[128 = 0]

ralnuzib: [161 170  96 122 102 150 109 106 147 123 129 157 147 115  67 105 141 103
  88 151]
vibnamu: [104 122 102 146 105 104 128 111 120  82 119 114 131 152 121 146 110 139
 109 168]
butikalo: [133 180 111 145  99  52 166 116  92 219 160 179 141 160 170 157 116  83
 105 122]
butikalo: [132 141 124 128 125 102 123 124 114 155 148 131 147 158 144 147 128 113
 122 111]
ralnuzib: [ 91 152  95 130 121 138 137 128  51  98 116 107 167 153 137 163  98 174
 125 122]
tusbam: [154 146 112 128 122 196 112 142 137 100 130  95 168  77  95 109 162 130
 151 101]
tusbam: [158 102 138 134 135 139 111 128 181 123 125 101 126 108 120 119 170 115
 137 140]
kugikib: [170 159 154  66 158 180  98 107 124 191 135 189 119 138  80  85 124 115
 102 112]
kugikib: [113 144  89 134 100 167 129 101  49 127 119  88 171 129 124 152 122 155
 133 170]
butikalo: [172 190 105 134 120 105 150 106 135 154 158 148 163 156 121 139 136  97
 116 104]
mizenaku: [110  95 143 145  95 154 152  92 119  91 168  93  96 121 127 100  85 107
 194 155]
vibnamu: [149 135 133 118 127 116 118  86 129 134 170 123 138 190 121 133 110 102
 133 124]
mizenaku: [137 101 111 168  96 117 120 137 169 113 125  84 140  86 134 135 176 105
 137 161]
ralnuzib: [ 46  42 173 147  63  55 138  82  38 226 198 123  60 181 218 142  49  67
 177 201]
butikalo: [134 133 138 118 158 133 136 136 134 114 121 125 130 140 133 133 126 149
 135  99]
vibnamu: [183 165  84 153 112 115 116 112 133 159 143  80 211 144 134 174 196 107
 116 130]
ralnuzib: [108 143 117 137 103 178 151 120  72  94 159  92 150 112 129 120  92 136
 187 102]
butikalo: [118 136 135 131 123 123 166 132 111 171 110 168  91  93 141 113 116 128
 126 153]
vibnamu: [ 75 109 159  90 139 144  98 158 110 106 124 180  84 126 110  92  71 141
 115  92]
kugikib: [107  84 139 183 108  54 162 146 194  79 145 103  91 120 170 136 127 100
 160 130]
tusbam: [101 130 129 117 158 111 128 141 103  97 115 124 137 173 145 157 103 170
 119  96]
mizenaku: [121  98 128 146 106 129 112 137 152 110 131 105 122  99 126 119 144 111
 139 145]
vibnamu: [161  97 138 121 134 147 113 104 161 173  95 129 101 100 110 112 172 122
 106 209]
kugikib: [144 102 136 154 121 111 122 133 182  95 157  84 135 128 139 131 152 100
 161 108]
mizenaku: [112 137  97 147 106 120 125 135 119  93 117 114 150 122 121 143 130 137
 113 140]
ralnuzib: [144 179  96 118 140 128 132 124 118 122 102 153 158 144 103 143 134 152
  82 126]
mizenaku: [128  60 173 149 108 129 121 166 192 168 135 125  71  35 151  83 169  76
 167 141]
mizenaku: [162 131 146  91 145 169 119  34 106 107 187  99 134 231  93 118  75 121
 163 137]
mizenaku: [129 131 113 155  71 140 149  96 127 115 160 120 117 100 109 101 111  86
 156 168]
tusbam: [160 127 107 155 113  51 104 125 182 163 131 125 153 154 142 165 187  87
  79 154]
kugikib: [155 122 151 116 137 135 109 126 171 130 157 133 122 133 113 105 137  97
 140  97]
kugikib: [123 135 116 126 154 119 115 160 125 117  98 118 157 133 141 158 152 163
 105 102]
butikalo: [163 168 120 123 122 164 151 103 126 134 149 137 139 116 101 105 124 113
 146 120]
kugikib: [110 107 150 139 159 125 157 203 178 112  70 153  81  39 148 107 154 158
 131 104]
ralnuzib: [ 91  92 128 127 142 127  77 202 154  84  86 117 135  89 130 135 159 158
 102  95]
tusbam: [163 133 110 150  86 180 101 141 129 161 159  73 187  59 124 120 194  85
 167 114]
butikalo: [104 114 113 148  79 104 113 118 107 141 149 122 131 129 136 134 120  96
 123 160]
ralnuzib: [140 144 150 123 171 129 162 163 145 133 121 140 122 111 153 126 135 147
 152  63]
vibnamu: [ 76 127  91 162 103  91 156 125 104  42 112 106 131 151 137 159  87 162
 122 152]
kugikib: [ 73 146 118 107 157 146 103 218  91  93  75 154 151  90 132 139 124 192
  96  48]
kugikib: [ 53 128 111 140  89 113 132 152  71  82 136 140 123 126 138 131  67 138
 131 110]
tusbam: [105  82 145 121 141  85  97 126 129 141 120 121 112 175 154 154 126 134
 105 152]
tusbam: [145 131 132 129 141 157 136 135 147 104 126 110 134 107 119 117 141 137
 151 109]
ralnuzib: [129 152 136 121 156 116 154 152 122 145 119 152 127 127 149 135 124 144
 129  85]
tusbam: [138 104 132 139 127  52 116 114 174 157 122 146 106 166 143 149 148 102
  84 173]
vibnamu: [ 97 123  91 148  91 137  95 183 128 116  77 135 144  43 111 126 169 138
  83 154]
vibnamu: [154 159 134 107 157 123 120 112 109 142 168 115 172 199 140 154 120 127
 140  64]
ralnuzib: [179 102 149 125 208 132 137 134 210  87  85  81 128 142 135 147 185 177
 137 119]
mizenaku: [133  65 172 150 169 110 152 171 172 156 105  82 101  86 200 144 181 143
 177 116]
mizenaku: [162 171  99 134 100 126 134  97 130 152 143 147 150 131 101 124 138  97
 106 151]
vibnamu: [135 138 144 130 164 120 180 117 117 117 139 110 125 162 163 145 105 153
 171  94]
butikalo: [121 122 100 153  76 110 105 112 133 109 151 109 146 131 114 133 132  93
 118 159]
butikalo: [ 80  83 107 157  32 140  83 100  86 105 180  79 138 119 117 119 102  76
 154 184]
tusbam: [118  78 188 114 185  99 175 109 175 104 107 154  29 160 146 107  82 155
 147 153]
[111 139 116 121 167 134 132 164  97 109  82 110 158 131 149 165 140 194
 115  99]  vibnamu
[114 104 151 109 166 112 102 149 117 139 124 114 136 167 160 155 131 152
 126  91]  butikalo
[151 129 117 136 113 118 121  97 140 138 143 114 140 149 119 135 142 106
 121 159]  vibnamu
[164 181  99 140 100 141 143  91 128 102 181 113 173 152 100 125 118  94
 150 102]  butikalo
[ 89 105 122 130 137 138 129 162 120 102  64 135 104  83 128 127 131 177
 105 160]  vibnamu
[147 137 115 126 151 120 122 127 126 139 106 110 158 148 137 160 159 152
 107 134]  kugikib
[ 63 103 130  97 101 161  78 125  32 149 128 138 124 140 122 124  79 143
 114 152]  tusbam
[149 120 135 132 125 128 118 115 155 124 154 109 134 139 124 123 139 104
 144 121]  kugikib
[189 161 113 120 149 114 115 109 154 175 124 131 168 157 119 151 180 117
  92 132]  mizenaku
[121  83 155 138 140 134 120 147 116 147 149  63 143 126 183 150 151 130
 185  98]  tusbam
[145 146 141 151 135 117 193 131 135 144 151 121 119 111 166 127 125 117
 182  95]  tusbam
[106 116  81 154  78  92 104  89 126  74 120 107 140 165 101 152 118 123
  83 212]  vibnamu
[ 68  60 162 118 147 162 118 154 104  79 106  94  89 110 147 118  96 175
 168 127]  butikalo
[101 138 124 107 114 154 124 116  88 125 120 165 107 124  99 104  85 137
 111 149]  tusbam
[ 85 110 115 154 109  41 111 144 114 116 147 110 149 188 176 183 116 118
 110 112]  butikalo
[ 67  98 175  52 196 161  81 165  88 106  83 182  81 159 113 108  67 200
  94  85]  vibnamu
[102 129 143  82 170 121  98 109  88  93 138 138 133 233 121 148  67 167
 109  90]  vibnamu
[127 117 140 103 156 135 110 117 119 129 113 132 121 161 121 134 120 152
 111 137]  vibnamu
[ 83 117 128 126  83 142 107 148 120 107 136 167  96  82  98  84  93 103
 120 132]  mizenaku
[ 80  63 144 141 117 171  83 195 145  54 124  68 130  59 134 110 143 141
 175  85]  ralnuzib
[140 130 138 110 101 129  84 109 140 151 178 155 126 148  97  99 115  69
 118 117]  vibnamu
[165 154 106 133  99 125 108 111 154 158 139 147 147 116  96 117 160  85
  96 152]  mizenaku
[102  91 147 124 118 124 112 126  97 162 139 116 114 135 155 133 117 121
 142 144]  tusbam
[141 144 137 122 135  82 155  97 116 194 137 169 107 171 149 140 112 111
 108 152]  ralnuzib
[135 156  97 122 130 110 106 127 146  99 105 152 148 151  92 139 136 138
  68 136]  tusbam
[111 140  93 129 122 217 121 158  59 110  81  76 182  55 120 138 158 190
 144 132]  kugikib
[130 117  93 192  82 107 158 136 152 106 120  76 145  72 150 147 172 113
 150 171]  mizenaku
[121 175 107 122 152 152 147 151  98  74 120 118 169 138 124 144 110 175
 138  60]  tusbam

zelap-novo: [169 111 130  95 116  99 136 152 123 137 116 121 132 105 154 129 128 127
 101 124]
luv-pivot: [101 117 142 111 145 165 125 136 124 127 172 118  91  82  70 155 136 156
 130 150]
pazi-vab: [116 159  57 169 137  53 135 121 192 130  82  65 110 236 222 127  60  83
 135 128]
popi-zikuf: [158 132 125 144 130  85 134 138 154 144 118 110 119 120 146 135 113 114
 117 131]
rako-dutog: [168 153 143 101  96 124 126 107  77 140  88 161 160 103 192 150 149 174
 122 124]
rako-dutog: [ 64 131 105 134 138 152 125 123 142  99 142 114 105 127 118 118 116 143
 155 138]
zelap-novo: [128 147 144 102 161 114 143  93 126 145 166 117  96 119  44 143 130 126
 153 161]
rako-dutog: [131 129 125 172 139 160 108 136 129 153 139  99 111 181 127 184 112 113
  97 134]
geles-vuk: [100 130 136 155  77 101 133 110 182 132 109 183 125  62 152 166 112 201
 140 144]
luv-pivot: [137 165 129 159 122  87 133  95 145 142 103 109 107 102 127 159 107 143
 118 156]
luv-pivot: [ 79 122  81 104 134 149 125 144 126  95 126 115 132 185 190  97 117 127
 160 110]
pazi-vab: [141 136 115 118  92 128 119 132 132 153  66 122 131 177 220 191 110 162
  61 119]
pazi-vab: [130 133  82 163 117 120 114 140  71  84 133  66 118  65 180 122  96 124
 149 158]
zelap-novo: [126 120 128 217 145 163 103 150 135 137 164 106 118 139 114 154 117  99
 131 131]
zelap-novo: [148 172 183 140 151 115 137  99 141 155 128 155 118  62  79 130 167 156
 142 133]
geles-vuk: [156 100 148 200 123 131 118 162 132 104 122 154 183 105 112  40 153  58
 126  84]
rako-dutog: [101 143  84 107 109 105 136  82 134 126  91 118 132 236 156 146  85 117
 124 140]
popi-zikuf: [ 25 113  99 113 129 169 126 151 178  75  90  87  90 137 122  93 113 139
  71 115]
zelap-novo: [172 124 177 122  80 111 134  89 112 166 136 212 157  69  94 184 144 180
 137 149]
rako-dutog: [ 63 149 105  84 132 138 140  98 125  82  96 122 126 146 123  71 131 137
 141 123]
popi-zikuf: [119 157 137 171 125 110 127 134 174 119  62 127 136 110 172  89 139 130
  97  97]
popi-zikuf: [ 84 146  73 176 120 136 115  93 103  96 131  98 128 182 150 134  83 111
 170 155]
geles-vuk: [126 158 150 136 158 131 132 122 115 104 119 124 134  76 101  59 166 116
 148 113]
zelap-novo: [187 142 142  48 128  89 152  82  60 129 105 127 157 143  80  90 145  91
 113 135]
luv-pivot: [ 78 163 137 142 151 154 125 133 175 123  99 149 126 140 174  98 158 162
 147  91]
geles-vuk: [122  95 103  95 141 148 126 146 113 132 173 106 116 188 114 150 109 105
 136 137]
rako-dutog: [157 141 152 126 168 139 126 154 126 144 134 125 134 130 138  99 166 111
 133  97]
rako-dutog: [200 134 155 126 146  83 136 134 134 182 157 109 100  92 103 185 124 126
 117 154]
pazi-vab: [171 103 140  67 112  92 145 135 126 150 135 144 130 109 117 147 127 137
 111 136]
popi-zikuf: [160 148 126 135 116 130 121  92  77 148 134 152 158 170 152 160 128 131
 161 138]
luv-pivot: [ 99 143 138 142 119 146 124 104 133 124 120 141 119 107 108 145 131 159
 125 140]
geles-vuk: [ 97 141 101  68 142 108 147  98 118 100 116  92 107 151  98  97 112 116
 130 146]
rako-dutog: [137 155 153  84 174 153 131 141 108 143 154 143 123 106 149 113 181 162
 177 107]
pazi-vab: [160  81 130  86 109 126 132 150 105 138 160 139 134 117 111 150 123 125
 116 137]
pazi-vab: [144 152 160 151 136  97 136 115 169 157 128 149 115  81 111 147 139 153
 138 134]
geles-vuk: [165 120 117 128 150 113 128 141 133 162 148 106 125 205 137 152 113  85
 125 124]
popi-zikuf: [136 140  75  62 119  60 151  88 112 134 136  93 101 167 152 170  72 137
 163 179]
luv-pivot: [ 56  71  84  65 138 151 133 194 150  80 187  84  67  60 131 121 105 166
 149 147]
zelap-novo: [123 122 114 110 106 128 132  99  94 104 111 149 166 168 121  92 125 104
 139 124]
pazi-vab: [143 117 156 127 126 145 123 143 160 174 131 158 126 159 133 180 140 148
  97 113]
geles-vuk: [145 150 105  99 120 113 132  97  55  88  76  89 155 147 137  71 125  86
 103 129]
luv-pivot: [163 156 151 153 147 136 120 108 113 169 135 125 125 157 114 174 137 123
 121 135]
pazi-vab: [130 110  91 108 108 110 131 128 124 123 113 118 142 197 168 131  97 105
 120 126]
rako-dutog: [111 149 152  16 155 147 150 102  94 118 126 144 122 114  87  90 176 160
 141 122]
rako-dutog: [130 153 112 110 119 102 136 112 122 120  97 145 150 140 195 104 131 145
 162 116]
geles-vuk: [103 130 131 129 120 167 116 126 105 121 142 122 106  82 123 169 129 176
 124 150]
luv-pivot: [108 161 129 142 136 105 136 108 144 111 112 122 115  77 128 101 131 147
 153 136]
geles-vuk: [117  89 132  80 120 159 130 159 140 117  93 139 154 196 125  85 145  96
  60  81]
popi-zikuf: [ 63 126  73 115 124 139 126 136 149  86  76  71 109 199 170 103  92 110
  80 119]
luv-pivot: [194 161 176 155 152 120 126  88 103 183 136 126 128 147  55 172 144  99
 103 144]
popi-zikuf: [203 130 188 139 145 143 121 166  98 154 146 180 172  61 150  95 200 132
 154  84]
luv-pivot: [179 159 103 156 146 104 117 117  74 157 173  73  98 115 165 205  96 134
 173 179]
rako-dutog: [133 114 135 108 113 153 125 124 107 126 105 150 161 179 125 114 141 110
  96 105]
zelap-novo: [154 128 139 201 116 147 107 148 112 121 107 139 168 118 163 101 144 101
 115  99]
zelap-novo: [102 101 121 104  99 110 142 114 176 137 130 171 132 167 111 147 107 141
 131 132]
pazi-vab: [122  92 158 131  67 135 130 100 132 130 120 187 149  93  54 157 122 149
  85 146]
geles-vuk: [126 138 141 153 129 121 129 125 136 114 115 136 137  90 116  92 142 122
 132 119]
popi-zikuf: [158 117 120 229 133 198  80 175  80 146 171 117 148 155 201 181 129 114
 147 115]
zelap-novo: [185 132 143 102 127 114 131 119  79 142 120 118 141 120 115 132 139 110
 104 134]
luv-pivot: [ 69 157  79  99 176 134 135 129 109  73 150  87 110 131 163  54 130 125
 219 126]
geles-vuk: [ 78 131 148  59 156 128 154 130 184 118 131 167 117 116  99  70 165 157
 160 101]
zelap-novo: [158  92 129  86  98  74 146 161 159 132 122 151 134  73 159 121 122 146
 120 123]
pazi-vab: [118  99 154  98 129 156 132 137 155 146 131 150 126 166  70 137 142 120
  80 112]
popi-zikuf: [140 143 129 144 129  98 133 121 140 130 121 129 128 104 139 119 126 129
 144 132]
popi-zikuf: [109  89 109 141 125 145 120 142 146 135 158  92  97 171  81 176  88 102
  88 151]
pazi-vab: [143 158 147  81 189 105 144 156 169 152 114  75  78 115 127 114 152 128
  94 113]
[114 165  82 131 144  95 132  95 120 126 128  59  84 157 145 166  79 126
 145 173]  luv-pivot
[161 140 125 116 113 140 123  81  62 145 123 155 174 217 131 146 129 104
 142 130]  popi-zikuf
[ 46  97  96 184  94 164 113 135 147  66 122 128 133 114 116  96 100 123
 126 130]  rako-dutog
[143 108 162 149 106 124 128 125 160 161 144 172 128 101  86 175 129 149
 111 137]  pazi-vab
[131 130 133 121 123 134 127 129 120 119  98 125 140 136 132 106 138 117
  96 113]  geles-vuk
[131  80  94 124  80 145 116 138  90 105 105 110 154 184 141 137  92  90
  66 130]  geles-vuk
[173 128 147 128 156  80 144 139 155 139 112  93 120 126  75  85 132  63
  83 118]  rako-dutog
[139 137  95  92 128  97 137 114 106 123 121 106 129 166 163 126 107 117
 146 139]  popi-zikuf
[167 137 125 114 190 146 123 171  94 136 169 120 152 174 184  74 170  87
 197  83]  luv-pivot
[120 114 119  79 126 126 135 125 141 156 153 115  88 150 112 201 103 159
 112 159]  zelap-novo
[156 100 111 119 106 137 120 125  77 130 144 129 154 174 129 148 111  99
 124 137]  luv-pivot
[134 133 138 112 119 179 111 134  73 130 126 130 133 111 158 161 149 166
 111 127]  geles-vuk
[124 181 131 122 147  89 142  89 140 134 111 111 101  97 124 131 126 152
 150 150]  geles-vuk
[125 138 161 165 148 112 134 133 193 153 144 147 107  89  93 136 140 141
 139 126]  zelap-novo
[146 126 131 114 126 121 129 134 146 161 124 141 129 170 159 163 126 138
 118 119]  geles-vuk
[ 74  81  87  95  94 182 117 140  84  79 150 144 150 153 148 115 114 139
 152 128]  luv-pivot
[ 63 146  89  99 126 112 139 122 159  89  91  94  95 116 167 106 105 160
 128 136]  popi-zikuf
[147 121 123 124 116 131 122 137 111 139 134 136 138 134 164 153 125 140
 133 128]  pazi-vab
[208  90  96 128 106  74 126 178 132 162 121 103 145 186 221 164  89  86
  97 118]  luv-pivot
[132  78 108  86 129 105 143 144 143 122 155 111 122 169  76 109 102  76
 114 134]  pazi-vab
[151 138 138  73 170  78 157 139 154 128 135 140 137 126 125  45 160 100
 178  98]  rako-dutog
[ 64  82 121 164 120 200 109 159 137  86 150 147 144 140 100  88 135 110
 128 104]  rako-dutog
[ 60 122 142 122 131 198 118 143 159 118 122 166 128 145 136 122 158 171
 123  96]  luv-pivot
[156 113 131 170 119 113 124 142 137 132 128 143 156 137 137 109 126  93
 131 112]  geles-vuk
[171  96 123 137 152 127 124 169 103 125 170 106 142 137 115  94 132  63
 142 115]  popi-zikuf

lefe_kebak: [127 117  99 129 129 115 155 107 166 102 153 126 131 157 155 100 128  88
 128 149]
goguf_sege: [ 99 107 120 188 144 117  78 148  93 114 150 115  72 135 133 160 123 181
 154 111]
fonu_vube: [154 168 123 134 155 138 138 142 114 133 153 141  92 115 108 180 126 139
  98 156]
matog_sib: [115 139 157 195 156 120 116 149  86 141 159  97  77  91 144 144 117 157
 136 111]
verur_tiz: [127 139 123  93 180 168 117 204 184 140 166 184 116 126 119 235 150 106
  56 160]
verur_tiz: [144 117  96 160 149 119 131 180 165 102 153 104 135 158 128 131 148 141
 123 142]
fonu_vube: [157 142 119 122 118 134 150 110 131 134 131 120 168 119 102 100 137 117
 128 132]
fonu_vube: [200 181  99 144 103 127 211 121 160 107 126  87 186 133  81  55 145 117
 120 159]
zam_fibes: [175 188  96 175 157 115 180 122 158 106 151  95  80  99 106 102 121 129
 131 155]
fonu_vube: [ 77 139 109 140 101 156  50  60   3 117 152 216  19 149  77 254  99 203
 133 139]
verur_tiz: [ 81  94 148 176 102 170 120 180 129 133 185 133 192 145 119 149 164 127
  98 115]
lefe_kebak: [159 154 144  97 157 126 132 168 144 146  95 125 117 105 124 151 127 136
 109 134]
goguf_sege: [137 118 108 172 150 124  75 169  78 121 153 119 101 146 102 187 137 200
 136 126]
lefe_kebak: [131 104 128  86 151 129 122 146 146 139 147 149 153 152 159 160 137  93
  98 146]
goguf_sege: [ 49 127 198  87  86 163 137 127 179 151  57 164 127  74 144 103 115  90
 122  83]
verur_tiz: [166 140 130 123 147  87 126 109 121 136  75  81 108  95 136  72 108 147
 176 106]
matog_sib: [169 159 144 127 116 129 176 138  84 134 154 119 159 156 128 143 133 124
  82 169]
zam_fibes: [150 151 103 164 150 112 149 141 168 106 127  95  97 112 120  98 126 137
 146 132]
zam_fibes: [ 91  95 131  96 111 128 105 131 159 119  88 147 130 144 146 120 125 121
 141 110]
lefe_kebak: [175 125 110  84 160 109  87 150 126 141  78 121 132 122 106 144 130 165
 147 119]
zam_fibes: [133 146 119  89 131 152 106 168  91 119 134 193  91 181 105 254 130 164
  67 177]
goguf_sege: [ 76 108 103 163 125 142 102 102 164 110 149 144  96 109 118 117 128 122
 160 103]
fonu_vube: [127 122 105 143 162 121 110 138 163 122 138 121 102 110 128 129 129 129
 146 119]
fonu_vube: [120 132 127 142 185 133  67 213 149 132 109 134  57  99 111 206 130 189
 127 111]
fonu_vube: [113 129  99 169  76 121 117 145 130  73  74 112 102 169  87 103 128 203
 165 118]
matog_sib: [131 136 153 135 118 115 151 126 110 131 118 107 127 127 151 105 118 125
 126 129]
matog_sib: [151  95  88 129 156 106 132 161 174 104 158 107 158 177 157 118 147 109
 124 150]
matog_sib: [160 105 158 105 144  96 111 160  70 151 113  99 155 156 169 143 126 148
 120 130]
goguf_sege: [150 121 130 141 147 110 125 164  99 125 148 108 128 160 150 154 132 147
 112 147]
fonu_vube: [ 92  83 139 115 128 130  68 139 130 142  99 135 137 117 132 132 131 146
 158  84]
lefe_kebak: [170  82  76 115 183  83 105  99 141 128 168  99 153 148 166  98 133  96
 163 133]
matog_sib: [136 123 128 110 133 114 146 143 143 117 125 125 131 159 160 129 127 111
 111 149]
verur_tiz: [160 150 111 110 160  98 142 108 137 120 114 119  80 122 147 122 107 119
 137 148]
lefe_kebak: [ 88  69 152 139 152 133 118 117 102 157 232 140 167 146 203 155 138  59
  98 133]
zam_fibes: [172 190  93 138 149 122 174 110 156 106 134 125  75 111 102 124 117 124
 121 165]
matog_sib: [132  74 147  35 107 101  77 111 113 152  29 130 182 145 149  95 121 136
 167  89]
lefe_kebak: [102 132 151 119 116 154 157 139 143 133 159 157 141 137 146 153 134  87
  81 147]
zam_fibes: [195 136  87 142 167 106 113 168 120 120 135  94 135 145  99 143 143 174
 135 144]
zam_fibes: [162 129 118 175 169 115  99 199 111 128 142  87 117 127 111 158 143 189
 133 124]
verur_tiz: [155 135  72  81 138  97 117 118 144  83  83 151  65 185 130 155 109 152
 137 167]
fonu_vube: [117 136 140 144 110 120 143 163 126 103 106 118 102 159 142 135 122 153
 116 140]
verur_tiz: [139 148 130 120 152 130 145 120 139 137 147 135 111 108 136 139 123 102
 112 142]
goguf_sege: [104 122 101 135 166 144  94  94 164 139 159 155  92  75 112 141 126 105
 152 106]
goguf_sege: [111 120 148 133 143 126 114 150 123 137 130 127 108 120 150 148 123 131
 123 120]
lefe_kebak: [141 144 141 155 147 123 134 125 112 146 143 104 120  90 126 116 124 131
 136 117]
verur_tiz: [119 137 154  89 142 103 124  88  93 139 102 146  61 120 178 147  89 114
 129 136]
lefe_kebak: [ 79 130 126 146  49 140 109 121 108  86  56 145  95 158  85 119 118 198
 158 108]
matog_sib: [103 126 109  83  99 148 124  91 178 117  86 170 131 122 103 110 126 106
 141 118]
zam_fibes: [223 162  88 124 180 105 114 151 103 136 123  97 123 119  81 151 135 180
 137 147]
goguf_sege: [185 149 110 106 127 117 156 110 112 129 128 117 160 144 112 114 132 124
 119 155]
zam_fibes: [133  59 136 113 119 111  85 127 102 154 120  96 223 143 144  84 147 130
 164  87]
matog_sib: [146 152 152 155 118 124 163 128  90 135 145 103 137 125 132 116 125 132
 113 139]
verur_tiz: [114 117 158  90 119 100  97 101  82 139  60 131  86 125 159 126  95 151
 157 107]
goguf_sege: [137 139 144  93 172 147  96 146 131 170 127 155 119  76 112 181 130 125
 112 116]
[ 90 125 180 104  99 186 105 133 111 180 121 168 185  77  88 154 145 121
 106  90]  verur_tiz
[ 70  81 135 156 110 132 110 174 159 103 133 126 133 165 160 128 139 132
 129 113]  zam_fibes
[159 128 108 115 107 128 163  77 104 128 171 131 187 160 125 105 137  90
 113 158]  zam_fibes
[104 110 147 142 135 104 146 174 166 106 114 102 104 153 190 111 121 117
 122 131]  fonu_vube
[ 99 122 110 189 151 124 126 135 173 107 159 108  84 104 138 107 127 123
 153 113]  matog_sib
[158 146 105 128 144 110 151 123 161 114 117 108 115 123 128  98 124 120
 139 139]  lefe_kebak
[ 93 145 153 164 130 132 144 128 154 128 122 116  84  81 141 103 115 119
 139 106]  zam_fibes
[142 127 113 164 113 114 145 110 126 115 134  91 149 131 120  72 131 134
 155 121]  verur_tiz
[ 90 149 156 178  83 162 140 106  89 133 148 136 126 102  95 123 128 143
 126 111]  lefe_kebak
[164 104 138 182 154  97 110 156  73 147 160  57 167 126 143 103 140 161
 152 109]  matog_sib
[138 156 107 149 158 122 151 115 131 113 174 136  71 129 139 155 117 112
 111 163]  fonu_vube
[153 159 129 106  94 141 183 111 125 121 130 141 163 152 113 119 133 105
  92 164]  matog_sib
[123  89 108  97 130 115  99 124 162 123  97 128 152 140 136 103 133 122
 157 109]  matog_sib
[139 113 166  98 153 124 144 162 159 162 125 109 179 107 168 109 138  83
 107 119]  fonu_vube
[141 151  93  86  96 159 132  89 143 119 107 176 148 133  61 137 136 127
 123 142]  verur_tiz
[129 133 156 121 130 121 159 151 132 132 131 119 132 140 167 129 125 106
  99 144]  fonu_vube
[143 133 134 107  77 128 160  83 126 131  90 114 191 127 109  53 130 113
 147 116]  matog_sib
[186 109  82 109 159 133  83  82  94 166 174 129 202 105  74 130 152 126
 154 116]  lefe_kebak
[122 118 118 146 111 120 133 119 120 111 135 119 131 152 133 112 128 134
 137 131]  verur_tiz
[163 103 118 118 150 120  90 152  89 147 143 117 171 147 117 156 146 155
 128 127]  matog_sib
[131 104 109 107 191 134  84  90 149 170 175 146 135  67 129 140 133  82
 148 104]  fonu_vube
[ 83  97 165 115 113 142  94 143 107 147 116 148 137 129 145 154 128 134
 123 103]  zam_fibes
[129 122 189  95 165 112  83 163 110 181  59 108 111  62 151 135 112 153
 148  78]  verur_tiz
[143 157  73 159 185 135  93 121 135 118 169 150  43  95  83 189 124 158
 140 139]  fonu_vube
[108 136 170 127 138 152 154 149 129 153 171 145 139 113 156 161 133  85
  76 141]  lefe_kebak
[151 149 143 129 144  99 148  84 111 144 112  96 105  86 149  80 104 114
 156 118]  verur_tiz
[128 156 147 147 147 132 147 155 104 128 160 136  82 132 145 182 120 132
  87 158]  matog_sib
[118 111 110 120 139 132 105  71 118 141 160 148 130 110 126 126 124 102
 148 118]  fonu_vube
[126 173 133 126 133 177 106 128  76 150 159 188  91 101  65 232 130 159
  86 145]  matog_sib
